Below are the code and all the weights of a small trained network. Each question names an input and a class and asks about switching units off, where a switched-off unit gives its printed mean instead of its output.

import numpy as np


def w(rows, s, z=0):
    codes = np.array(rows[::2]) - 128.0
    scale = np.full(codes.shape[1], s)
    scale[-1] = z or s
    return codes * scale


def f(y):
    return np.maximum(y, 0)


def log_softmax(a):
    a = a - a.max(-1, keepdims=True)
    return a - np.log(np.exp(a).sum(-1, keepdims=True))


def net(x, mask):
    res = np.array(x, float).reshape(1, 4) / 4 @ E
    y = f(res @ A[0][:, :-1].T + A[0][:, -1])
    res = res + np.where(mask, y, B[0][:, -1]) @ B[0][:, :-1]
    return log_softmax(res[-1] @ U[:, :-1].T + U[:, -1])


A, B = {}, {}
E = w([
[139,141,157,172,38,139,122,61,113],'x0',
[57,69,123,108,152,172,107,78,70],'x1',
[111,157,63,184,128,146,74,151,104],'x2',
[7,164,126,158,131,117,193,128,197],'x3',
],0.015)
A[0] = w([
[153,201,111,187,114,77,142,171,208,91],'neuron 1',
[1,187,177,175,147,147,156,126,209,1],'neuron 2',
[133,100,248,19,117,84,208,112,160,76],'neuron 3',
[106,159,161,187,79,165,118,54,156,76],'neuron 4',
[197,180,123,173,72,68,154,135,208,68],'neuron 5',
[79,111,61,71,216,131,140,196,175,38],'neuron 6',
[11,71,106,118,150,241,120,32,87,66],'neuron 7',
[108,155,157,186,6,150,155,66,100,43],'neuron 8',
[88,201,33,227,124,155,57,188,96,66],'neuron 9',
],0.0097,0.0074)
B[0] = w([
[130,77,193,144,193,67,148,167,148,221],'neuron 1',
[233,160,195,86,144,224,2,87,34,242],'neuron 2',
[55,180,165,181,47,178,168,162,67,234],'neuron 3',
[148,151,61,63,64,79,196,120,159,197],'neuron 4',
[106,65,182,135,178,84,92,189,159,218],'neuron 5',
[177,160,56,32,28,61,201,153,167,202],'neuron 6',
[116,58,211,146,211,33,133,193,153,248],'neuron 7',
[162,149,53,48,94,78,155,153,140,219],'neuron 8',
[62,152,156,172,59,185,191,154,65,219],'neuron 9',
],0.0098,0.014)
U = w([
[96,75,190,156,184,38,113,173,153,96],'0',
[146,143,58,41,85,78,155,153,153,120],'1',
[231,111,165,114,124,201,14,139,72,173],'2',
[1,155,156,207,73,180,171,164,111,109],'3',
[80,129,140,160,147,120,134,110,180,252],'4',
[105,132,86,143,144,180,83,114,182,106],'5',
[132,122,78,98,149,183,110,65,206,113],'6',
[145,145,100,174,161,174,127,62,159,108],'7',
],0.011,0.024)

Each question gives the input, the list of numbers given to net, and the class t.
The units are the neurons (one row each of A and B). Each row of codes is followed by its name. A weight is (code - 128) times the scale printed after its matrix; where a second scale follows, it is the last column's (A, B and U).
mask holds one flag per neuron, in row order. A switched-off neuron (its flag False) gives its mean, the last column of its row in B, instead of its output. The means were averaged over made-up inputs and are rounded, as every weight is.
A unit's drop is (log p(t) with every unit on - log p(t) with that unit switched off) / (log p(t) with every unit on - log p(t) with every unit switched off).
The circuit of an input: a set's keep is (log p(t) with only the set's units on - log p(t) with every unit switched off) / (log p(t) with every unit on - log p(t) with every unit switched off). Starting from all 9 units, units are removed one at a time, each time the one whose removal leaves the highest keep (on an exact tie, the one counted first), for as long as the keep stays at least 0.8.
units of the circuit, in order: the units of the circuit, biggest drop first
most important unit: the unit with the biggest drop
top k neurons: the k neurons with the biggest drops, biggest first
drop of u: that unit's drop, to one decimal
input [-2,-6,-8,-1], class 3: most important unit : neuron 3
input [-7,-3,-7,-6], class 1: units of the circuit, in order : (neuron 2; neuron 7)
input [-4,3,-5,-3], class 3: top 3 neurons : (neuron 2; neuron 3; neuron 8)
input [1,0,1,0], class 4: units of the circuit, in order : (neuron 2; neuron 3; neuron 6; neuron 7)
input [7,8,3,-8], class 0: top 2 neurons : (neuron 7; neuron 2)
input [-5,0,5,-4], class 1: top 2 neurons : (neuron 2; neuron 3)
input [-2,-6,-3,8], class 2: top 2 neurons : (neuron 2; neuron 7)
input [6,-3,0,0], class 1: top 2 neurons : (neuron 8; neuron 7)
input [8,1,-6,-6], class 1: top 2 neurons : (neuron 2; neuron 8)
input [-1,5,2,6], class 2: top 3 neurons : (neuron 2; neuron 1; neuron 5)
input [1,-6,-8,6], class 3: top 2 neurons : (neuron 3; neuron 7)
input [7,-6,4,6], class 1: top 2 neurons : (neuron 8; neuron 4)
input [-4,3,6,1], class 3: top 2 neurons : (neuron 9; neuron 8)
input [-8,-2,8,-2], class 1: most important unit : neuron 6
input [-2,-5,-7,3], class 3: top 2 neurons : (neuron 3; neuron 7)
input [6,-1,8,-2], class 3: drop of neuron 6 : 0.2
input [-2,2,7,-2], class 3: drop of neuron 9 : 0.3
input [-5,2,6,2], class 3: drop of neuron 9 : 4.7
